Below is a small trained network, with its code and all its weights. Each question gives an input and a class and asks what happens when units are switched off, that is, made to give their printed mean instead of their output.

import numpy as np


def w(rows, s, z=0):
    codes = np.array(rows[::2]) - 128.0
    scale = np.full(codes.shape[1], s)
    scale[-1] = z or s
    return codes * scale


def norm(h):
    return h / np.sqrt((h * h).mean(-1, keepdims=True) + 1e-5)


def f(y):
    return np.maximum(y, 0)


def log_softmax(a):
    a = a - a.max(-1, keepdims=True)
    return a - np.log(np.exp(a).sum(-1, keepdims=True))


def net(x, mask):
    res = np.array(x, float).reshape(1, 7) / 4 @ E
    u = 0
    for l in range(2):
        y = f(norm(res) @ A[l][:, :-1].T + A[l][:, -1])
        res = res + np.where(mask[u : u + 8], y, B[l][:, -1]) @ B[l][:, :-1]
        u += 8
    return log_softmax(norm(res)[-1] @ U[:, :-1].T + U[:, -1])


A, B = {}, {}
E = w([
[115,216,59,36,93,132,166,167],'x0',
[51,101,90,144,109,107,49,177],'x1',
[166,175,176,126,57,253,55,98],'x2',
[109,72,205,20,152,142,121,161],'x3',
[129,129,127,128,130,128,131,129],'x4',
[129,128,128,131,125,126,127,128],'x5',
[33,199,201,166,101,92,157,126],'x6',
],0.0035)
A[0] = w([
[74,128,95,129,140,107,77,178,96],'L0N0',
[34,99,91,142,82,125,41,148,23],'L0N1',
[127,166,70,253,119,141,151,121,46],'L0N2',
[129,138,161,136,9,188,52,143,142],'L0N3',
[101,87,223,55,141,119,121,152,3],'L0N4',
[41,182,166,143,110,113,144,121,8],'L0N5',
[98,118,95,136,194,35,125,171,207],'L0N6',
[103,83,69,120,131,129,59,132,108],'L0N7',
],0.0063,0.0028)
B[0] = w([
[168,130,146,80,147,118,171,112,177],'L0N0',
[211,185,227,124,108,102,204,96,186],'L0N1',
[119,80,147,3,113,77,55,82,211],'L0N2',
[102,156,102,125,225,140,108,90,253],'L0N3',
[135,115,91,50,91,68,42,82,188],'L0N4',
[140,48,57,148,85,204,180,141,171],'L0N5',
[102,182,118,139,183,177,90,63,254],'L0N6',
[204,109,127,119,138,140,168,151,183],'L0N7',
],0.0071,0.0046)
A[1] = w([
[132,39,195,212,141,67,80,139,85],'L1N0',
[98,73,88,126,205,4,202,152,128],'L1N1',
[129,103,111,83,123,173,138,114,221],'L1N2',
[2,154,206,139,74,125,143,95,91],'L1N3',
[132,85,174,178,157,139,83,89,80],'L1N4',
[166,177,74,200,79,82,101,80,126],'L1N5',
[178,141,187,126,113,107,201,96,80],'L1N6',
[152,118,66,96,209,95,111,95,255],'L1N7',
],0.0074,0.0028)
B[1] = w([
[97,205,64,83,52,137,177,159,149],'L1N0',
[220,170,132,83,149,238,24,108,162],'L1N1',
[112,108,96,197,131,45,142,129,181],'L1N2',
[221,8,90,207,144,138,133,164,148],'L1N3',
[103,205,59,74,137,117,196,182,164],'L1N4',
[144,54,178,2,152,110,59,191,149],'L1N5',
[186,150,231,132,113,101,135,164,145],'L1N6',
[61,110,189,209,64,125,179,146,245],'L1N7',
],0.0064,0.012)
U = w([
[113,181,134,125,253,240,27,49,136],'0',
[121,48,143,2,93,50,28,99,135],'1',
[254,162,222,97,121,135,160,147,110],'2',
[190,6,64,191,111,174,169,186,111],'3',
[86,129,145,157,112,105,175,117,201],'4',
[75,213,58,69,87,121,196,191,105],'5',
[83,126,158,164,111,107,165,113,173],'6',
[125,141,124,154,200,53,76,215,2],'7',
],0.0097,0.0088)

Each question gives the input, the list of numbers given to net, and the class t.
The units are the neurons (one row each of A and B). Each row of codes is followed by its name. A weight is (code - 128) times the scale printed after its matrix; where a second scale follows, it is the last column's (A, B and U).
mask holds one flag per neuron, layer by layer. A switched-off neuron (its flag False) gives its mean, the last column of its row in B, instead of its output. The means were averaged over made-up inputs and are rounded, as every weight is.
A unit's drop is (log p(t) with every unit on - log p(t) with that unit switched off) / (log p(t) with every unit on - log p(t) with every unit switched off).
The circuit of an input: a set's keep is (log p(t) with only the set's units on - log p(t) with every unit switched off) / (log p(t) with every unit on - log p(t) with every unit switched off). Starting from the 12 units with the biggest drops (on a tie, the unit counted first), units are removed one at a time, each time the one whose removal leaves the highest keep (on an exact tie, the one counted first), for as long as the keep stays at least 0.8.
units of the circuit, in order: the units of the circuit, biggest drop first
unit that matters most: the unit with the biggest drop
top k neurons: the k neurons with the biggest drops, biggest first
k most important neurons of layer l: the k neurons of layer l with the biggest drops, biggest first
input [-2,-3,3,3,-8,-2,-6], class 6: top 3 neurons -> L1N1; L1N3; L0N5
input [-3,-1,-2,5,-3,-8,-4], class 4: 2 most important neurons of layer 0 -> L0N2; L0N0
input [-7,7,-2,-4,-5,4,8], class 3: unit that matters most -> L1N3
input [6,-2,5,-3,6,7,-4], class 4: top 2 neurons -> L1N1; L0N6
input [5,-8,-6,-6,-5,-7,6], class 2: units of the circuit, in order -> L1N1; L1N6
input [-7,1,3,-4,7,-1,1], class 5: top 2 neurons -> L1N4; L1N0
input [2,7,5,5,8,-6,-8], class 3: 4 most important neurons of layer 0 -> L0N2; L0N7; L0N6; L0N3
input [5,-7,1,-8,2,5,-2], class 1: units of the circuit, in order -> L1N5; L0N2
input [-2,0,-2,5,8,4,-3], class 6: top 3 neurons -> L1N7; L0N2; L1N5
input [-2,-7,7,2,-7,0,1], class 0: top 3 neurons -> L0N3; L1N7; L0N1
input [7,-3,-6,-6,1,-4,-7], class 3: 3 most important neurons of layer 1 -> L1N4; L1N7; L1N0
input [6,1,2,4,8,-4,2], class 6: units of the circuit, in order -> L1N4; L1N1
input [-6,7,5,-6,2,2,2], class 2: units of the circuit, in order -> L0N1; L1N7
input [2,-6,-5,-5,-3,-4,7], class 3: top 3 neurons -> L1N3; L0N3; L0N5
input [3,8,8,3,7,0,7], class 0: units of the circuit, in order -> L0N3
input [7,8,3,-1,8,-5,7], class 2: top 4 neurons -> L0N1; L0N0; L1N7; L1N6
input [2,-7,-4,-4,-7,-2,7], class 2: top 2 neurons -> L1N6; L0N3
input [-3,-1,5,3,-6,-1,-4], class 6: top 2 neurons -> L1N1; L0N6
input [1,-8,7,8,3,-1,-6], class 1: 3 most important neurons of layer 0 -> L0N6; L0N4; L0N1
input [2,6,7,-8,7,3,6], class 1: units of the circuit, in order -> L1N5
